Below is a small trained network, with its code and all its weights. Each question gives an input and a target symbol and asks what happens when units are switched off, that is, made to give their printed mean instead of their output.

import numpy as np


def w(rows, s, z=0):
    codes = np.array(rows[::2]) - 128.0
    scale = np.full(codes.shape[1], s)
    scale[-1] = z or s
    return codes * scale


def norm(h):
    return h / np.sqrt((h * h).mean(-1, keepdims=True) + 1e-5)


def f(y):
    return np.maximum(y, 0)


def softmax(a):
    e = np.exp(a - a.max(-1, keepdims=True))
    return e / e.sum(-1, keepdims=True)


def log_softmax(a):
    a = a - a.max(-1, keepdims=True)
    return a - np.log(np.exp(a).sum(-1, keepdims=True))


def net(x, mask):
    ids = ['βγδεζηθλμξπτφψω'.index(c) for c in x.split()]
    T = len(ids)
    res = E[ids] + P[:T]
    r = norm(res)
    for j in range(3):
        rows = slice(2 * j, 2 * j + 2)
        q, k, v = (r @ M[0][rows].T for M in (Q, K, V))
        z = softmax(np.where(np.tri(T) > 0, q @ k.T / 2**0.5, -1e9)) @ v
        o = O[0][rows]
        res = res + np.where(mask[j], z, o[:, -1]) @ o[:, :-1]
    y = f(norm(res) @ A[0][:, :-1].T + A[0][:, -1])
    res = res + np.where(mask[3:19], y, B[0][:, -1]) @ B[0][:, :-1]
    return log_softmax(norm(res)[-1] @ U[:, :-1].T + U[:, -1])


Q, K, V, O, A, B = {}, {}, {}, {}, {}, {}
E = w([
[178,108,122,150,128],'β',
[182,97,116,102,146],'γ',
[135,73,138,88,135],'δ',
[178,107,107,125,156],'ε',
[177,108,108,116,156],'ζ',
[163,102,112,121,157],'η',
[119,97,142,150,104],'θ',
[150,64,135,135,128],'λ',
[112,114,153,97,105],'μ',
[162,69,111,116,155],'ξ',
[124,100,158,138,99],'π',
[136,80,116,130,159],'τ',
[3,254,130,136,215],'φ',
[119,132,154,88,98],'ψ',
[144,130,145,87,95],'ω',
],0.0026)
P = w([
[143,153,155,137,180],'0',
[105,100,80,177,85],'1',
[119,121,50,103,34],'2',
[152,161,144,86,121],'3',
[131,157,195,148,170],'4',
[76,115,131,214,146],'5',
[95,136,38,131,91],'6',
[231,145,102,47,65],'7',
[228,141,251,143,122],'8',
],0.0028)
Q[0] = w([
[128,164,236,205,214],'H0',
[67,129,33,218,149],'H0',
[2,157,58,135,179],'H1',
[122,176,228,152,238],'H1',
[154,136,33,57,73],'H2',
[42,72,39,154,77],'H2',
],0.0066)
K[0] = w([
[192,119,49,18,41],'H0',
[175,204,249,106,105],'H0',
[254,28,229,58,94],'H1',
[148,145,32,34,39],'H1',
[141,62,229,219,137],'H2',
[181,180,244,93,184],'H2',
],0.006)
V[0] = w([
[197,215,198,137,45],'H0',
[14,155,130,57,142],'H0',
[25,143,138,37,142],'H1',
[70,208,44,194,144],'H1',
[51,30,149,167,116],'H2',
[97,131,108,253,176],'H2',
],0.005)
O[0] = w([
[20,50,221,32,48,74],'H0',
[70,239,91,194,68,3],'H0',
[73,115,42,169,15,46],'H1',
[2,111,72,36,181,79],'H1',
[92,34,164,214,24,140],'H2',
[6,114,232,179,154,158],'H2',
],0.0041,0.0017)
A[0] = w([
[111,199,156,56,82,96],'N0',
[158,59,92,166,120,128],'N1',
[129,155,114,87,184,107],'N2',
[91,71,176,99,197,126],'N3',
[137,86,94,92,77,102],'N4',
[101,114,167,72,171,84],'N5',
[39,191,131,78,41,153],'N6',
[1,186,93,141,180,171],'N7',
[71,62,104,152,151,121],'N8',
[115,161,108,138,95,2],'N9',
[73,89,207,165,108,104],'N10',
[88,189,133,205,173,141],'N11',
[103,127,190,148,132,93],'N12',
[85,105,125,65,141,106],'N13',
[123,176,120,135,43,82],'N14',
[187,185,75,145,194,166],'N15',
],0.0048,0.006)
B[0] = w([
[184,99,116,95,4,141],'N0',
[82,179,153,132,121,202],'N1',
[111,81,48,141,47,150],'N2',
[90,156,79,146,72,213],'N3',
[135,174,172,94,91,154],'N4',
[28,147,187,95,167,147],'N5',
[125,204,229,108,151,194],'N6',
[131,169,200,217,161,209],'N7',
[129,67,64,159,100,162],'N8',
[155,94,19,41,3,128],'N9',
[68,96,58,118,66,156],'N10',
[52,181,164,152,124,173],'N11',
[113,100,71,168,139,139],'N12',
[120,175,147,156,93,149],'N13',
[57,215,189,121,101,140],'N14',
[53,131,75,118,112,253],'N15',
],0.006,0.0032)
U = w([
[52,41,244,5,225,193],'β',
[242,122,49,49,195,238],'γ',
[239,216,3,243,56,88],'δ',
[113,107,85,86,212,105],'ε',
[130,125,43,84,190,117],'ζ',
[109,127,24,135,196,94],'η',
[44,8,100,178,50,86],'θ',
[238,19,246,251,145,236],'λ',
[135,206,178,112,49,76],'μ',
[189,155,48,212,231,91],'ξ',
[91,42,150,134,44,1],'π',
[3,218,135,219,196,149],'τ',
[89,190,160,148,170,27],'φ',
[158,230,198,49,28,97],'ψ',
[209,153,127,7,37,116],'ω',
],0.006,0.0031)

Each question gives the input, a string of symbols that net reads in full, and the target symbol t.
The units are the heads (2 rows each of Q, K, V and O) and the neurons (one row each of A and B). Each row of codes is followed by its name. A weight is (code - 128) times the scale printed after its matrix; where a second scale follows, it is the last column's (O, A, B and U).
mask holds one flag per unit, heads first, then neurons. A switched-off unit (its flag False) gives its mean, the last column of its rows in O or B, instead of its output. The means were averaged over made-up inputs and are rounded, as every weight is.
A unit's drop is (log p(t) with every unit on - log p(t) with that unit switched off) / (log p(t) with every unit on - log p(t) with every unit switched off).
The circuit of an input: a set's keep is (log p(t) with only the set's units on - log p(t) with every unit switched off) / (log p(t) with every unit on - log p(t) with every unit switched off). Starting from the 12 units with the biggest drops (on a tie, the unit counted first), units are removed one at a time, each time the one whose removal leaves the highest keep (on an exact tie, the one counted first), for as long as the keep stays at least 0.8.
units of the circuit, in order: the units of the circuit, biggest drop first
unit that matters most: the unit with the biggest drop
k most important neurons: the k neurons with the biggest drops, biggest first
which heads matter: for each layer, one digit per head in row order, 1 if its drop is at least 0.15 and else 0, layers parted by /
input β λ ψ ω τ λ β η, target λ: units of the circuit, in order	H2, H0
input β θ θ, target β: units of the circuit, in order	H0, H1
input λ β δ λ δ, target δ: units of the circuit, in order	H2, H0, N6
input τ δ λ φ λ φ θ δ θ, target θ: units of the circuit, in order	H1, N8
input β ξ λ ψ θ λ, target ψ: units of the circuit, in order	H0, H2, N4
input λ δ δ ψ ζ, target δ: units of the circuit, in order	H2, H0
input γ λ μ π, target λ: which heads matter	101
input λ λ λ ω τ, target λ: units of the circuit, in order	H2, H1, N3
input γ λ δ, target γ: unit that matters most	H1
input β λ ξ ω φ λ θ γ, target θ: which heads matter	011
input η ω ω δ, target ω: which heads matter	001
input φ λ ω δ λ, target ψ: units of the circuit, in order	H2, H0
input λ φ ξ, target τ: 2 most important neurons	N1, N3
input ε λ λ λ ζ τ β λ ψ, target β: units of the circuit, in order	H1, N7
input λ ζ η, target λ: which heads matter	011
input λ λ τ β λ β λ θ, target β: which heads matter	111
input β ω θ ψ β, target θ: 3 most important neurons	N10, N6, N7
input λ μ ω β ψ θ β, target ψ: unit that matters most	H0
input ψ β τ λ δ δ, target λ: which heads matter	111
input δ η δ, target δ: which heads matter	110
